Below are the code and all the weights of a small trained network. Each question names an input and a class and asks about switching units off, where a switched-off unit gives its printed mean instead of its output.

import numpy as np


def w(rows, s, z=0):
    codes = np.array(rows[::2]) - 128.0
    scale = np.full(codes.shape[1], s)
    scale[-1] = z or s
    return codes * scale


def norm(h):
    return h / np.sqrt((h * h).mean(-1, keepdims=True) + 1e-5)


def f(y):
    return np.maximum(y, 0)


def log_softmax(a):
    a = a - a.max(-1, keepdims=True)
    return a - np.log(np.exp(a).sum(-1, keepdims=True))


def net(x, mask):
    res = np.array(x, float).reshape(1, 5) / 4 @ E
    u = 0
    for l in range(2):
        y = f(norm(res) @ A[l][:, :-1].T + A[l][:, -1])
        res = res + np.where(mask[u : u + 14], y, B[l][:, -1]) @ B[l][:, :-1]
        u += 14
    return log_softmax(norm(res)[-1] @ U[:, :-1].T + U[:, -1])


A, B = {}, {}
E = w([
[155,92,201,11,131],'x0',
[112,141,168,145,227],'x1',
[232,197,168,43,119],'x2',
[62,197,65,95,116],'x3',
[155,2,89,95,133],'x4',
],0.0086)
A[0] = w([
[28,149,59,150,51,30],'0.n0',
[157,59,125,181,67,110],'0.n1',
[161,138,133,121,183,107],'0.n2',
[83,205,134,92,190,32],'0.n3',
[164,104,77,253,157,58],'0.n4',
[144,92,98,221,125,76],'0.n5',
[84,157,164,165,211,81],'0.n6',
[111,58,64,99,155,90],'0.n7',
[83,142,115,114,204,62],'0.n8',
[160,141,174,147,100,78],'0.n9',
[69,226,202,156,122,39],'0.n10',
[148,162,214,144,84,112],'0.n11',
[61,152,108,184,113,3],'0.n12',
[121,67,160,154,138,179],'0.n13',
],0.011,0.0051)
B[0] = w([
[255,85,41,56,118,247],'0.n0',
[185,202,124,174,76,239],'0.n1',
[149,167,124,103,63,172],'0.n2',
[132,163,110,192,152,194],'0.n3',
[114,154,244,210,253,253],'0.n4',
[98,212,192,226,192,230],'0.n5',
[121,202,151,113,115,207],'0.n6',
[196,94,204,145,171,228],'0.n7',
[106,132,186,143,145,171],'0.n8',
[59,50,180,132,81,156],'0.n9',
[123,242,189,186,131,220],'0.n10',
[46,120,223,110,170,196],'0.n11',
[152,68,100,62,124,192],'0.n12',
[126,234,139,90,46,248],'0.n13',
],0.0076,0.0047)
A[1] = w([
[77,30,174,252,74,101],'1.n0',
[138,55,105,169,140,154],'1.n1',
[128,173,120,150,71,131],'1.n2',
[119,97,164,50,185,181],'1.n3',
[56,163,113,189,151,170],'1.n4',
[101,96,131,104,226,4],'1.n5',
[57,60,196,153,95,150],'1.n6',
[102,78,86,142,112,31],'1.n7',
[97,156,151,207,162,125],'1.n8',
[107,139,160,29,100,169],'1.n9',
[85,160,132,139,173,79],'1.n10',
[126,60,131,76,138,93],'1.n11',
[109,92,181,58,126,130],'1.n12',
[90,190,110,68,72,155],'1.n13',
],0.013,0.0045)
B[1] = w([
[73,227,139,172,121,199],'1.n0',
[125,183,199,254,118,167],'1.n1',
[52,147,85,116,111,187],'1.n2',
[130,71,154,100,116,209],'1.n3',
[151,152,78,128,172,229],'1.n4',
[62,169,130,139,121,146],'1.n5',
[105,179,94,79,154,176],'1.n6',
[171,96,169,114,85,134],'1.n7',
[106,203,235,135,101,254],'1.n8',
[68,12,154,96,175,224],'1.n9',
[96,180,154,174,90,180],'1.n10',
[96,149,225,158,195,164],'1.n11',
[76,94,162,91,147,199],'1.n12',
[82,95,96,139,169,197],'1.n13',
],0.0091,0.0076)
U = w([
[133,137,5,89,114,98],'0',
[186,97,129,159,62,67],'1',
[101,220,158,171,137,207],'2',
[112,59,177,61,129,188],'3',
[184,105,49,169,149,2],'4',
],0.021,0.0054)

Each question gives the input, the list of numbers given to net, and the class t.
The units are the neurons (one row each of A and B). Each row of codes is followed by its name. A weight is (code - 128) times the scale printed after its matrix; where a second scale follows, it is the last column's (A, B and U).
mask holds one flag per neuron, layer by layer. A switched-off neuron (its flag False) gives its mean, the last column of its row in B, instead of its output. The means were averaged over made-up inputs and are rounded, as every weight is.
A unit's drop is (log p(t) with every unit on - log p(t) with that unit switched off) / (log p(t) with every unit on - log p(t) with every unit switched off).
The circuit of an input: a set's keep is (log p(t) with only the set's units on - log p(t) with every unit switched off) / (log p(t) with every unit on - log p(t) with every unit switched off). Starting from the 12 units with the biggest drops (on a tie, the unit counted first), units are removed one at a time, each time the one whose removal leaves the highest keep (on an exact tie, the one counted first), for as long as the keep stays at least 0.8.
units of the circuit, in order: the units of the circuit, biggest drop first
unit that matters most: the unit with the biggest drop
k most important neurons: the k neurons with the biggest drops, biggest first
top k neurons in layer l: the k neurons of layer l with the biggest drops, biggest first
drop of u: that unit's drop, to one decimal
input [-1,-4,1,-4,7], class 1: most important neuron => 0.n1
input [-5,0,-1,8,2], class 0: units of the circuit, in order => 0.n0, 1.n8
input [-3,-5,-5,5,-8], class 0: 2 most important neurons => 0.n0, 0.n12
input [-6,-4,6,3,8], class 1: top 2 neurons in layer 0 => 0.n13, 0.n7
input [-8,-6,-4,8,-6], class 0: 2 most important neurons => 0.n0, 0.n12
input [7,0,0,1,-5], class 3: top 2 neurons in layer 1 => 1.n9, 1.n0
input [-1,-2,0,4,3], class 4: 2 most important neurons => 0.n0, 1.n8
input [2,7,3,-1,0], class 3: 2 most important neurons => 0.n5, 0.n4
input [-4,-6,-2,6,8], class 4: 2 most important neurons => 0.n0, 1.n8
input [-3,-5,-5,8,3], class 4: top 2 neurons in layer 0 => 0.n0, 0.n13
input [0,-7,-5,3,6], class 1: top 2 neurons in layer 0 => 0.n0, 0.n7
input [0,2,6,6,2], class 3: top 2 neurons in layer 0 => 0.n1, 0.n5
input [-5,-3,-3,6,-5], class 0: top 2 neurons in layer 0 => 0.n0, 0.n12
input [2,-5,-7,3,-1], class 1: unit that matters most => 0.n0
input [-2,-8,2,-2,6], class 1: top 2 neurons in layer 0 => 0.n4, 0.n7
input [-1,-8,-7,5,-8], class 0: drop of 0.n0 => 0.2
input [3,-8,-8,-2,-5], class 0: drop of 0.n0 => 0.3
input [-6,-5,-1,7,8], class 4: drop of 0.n0 => 0.8
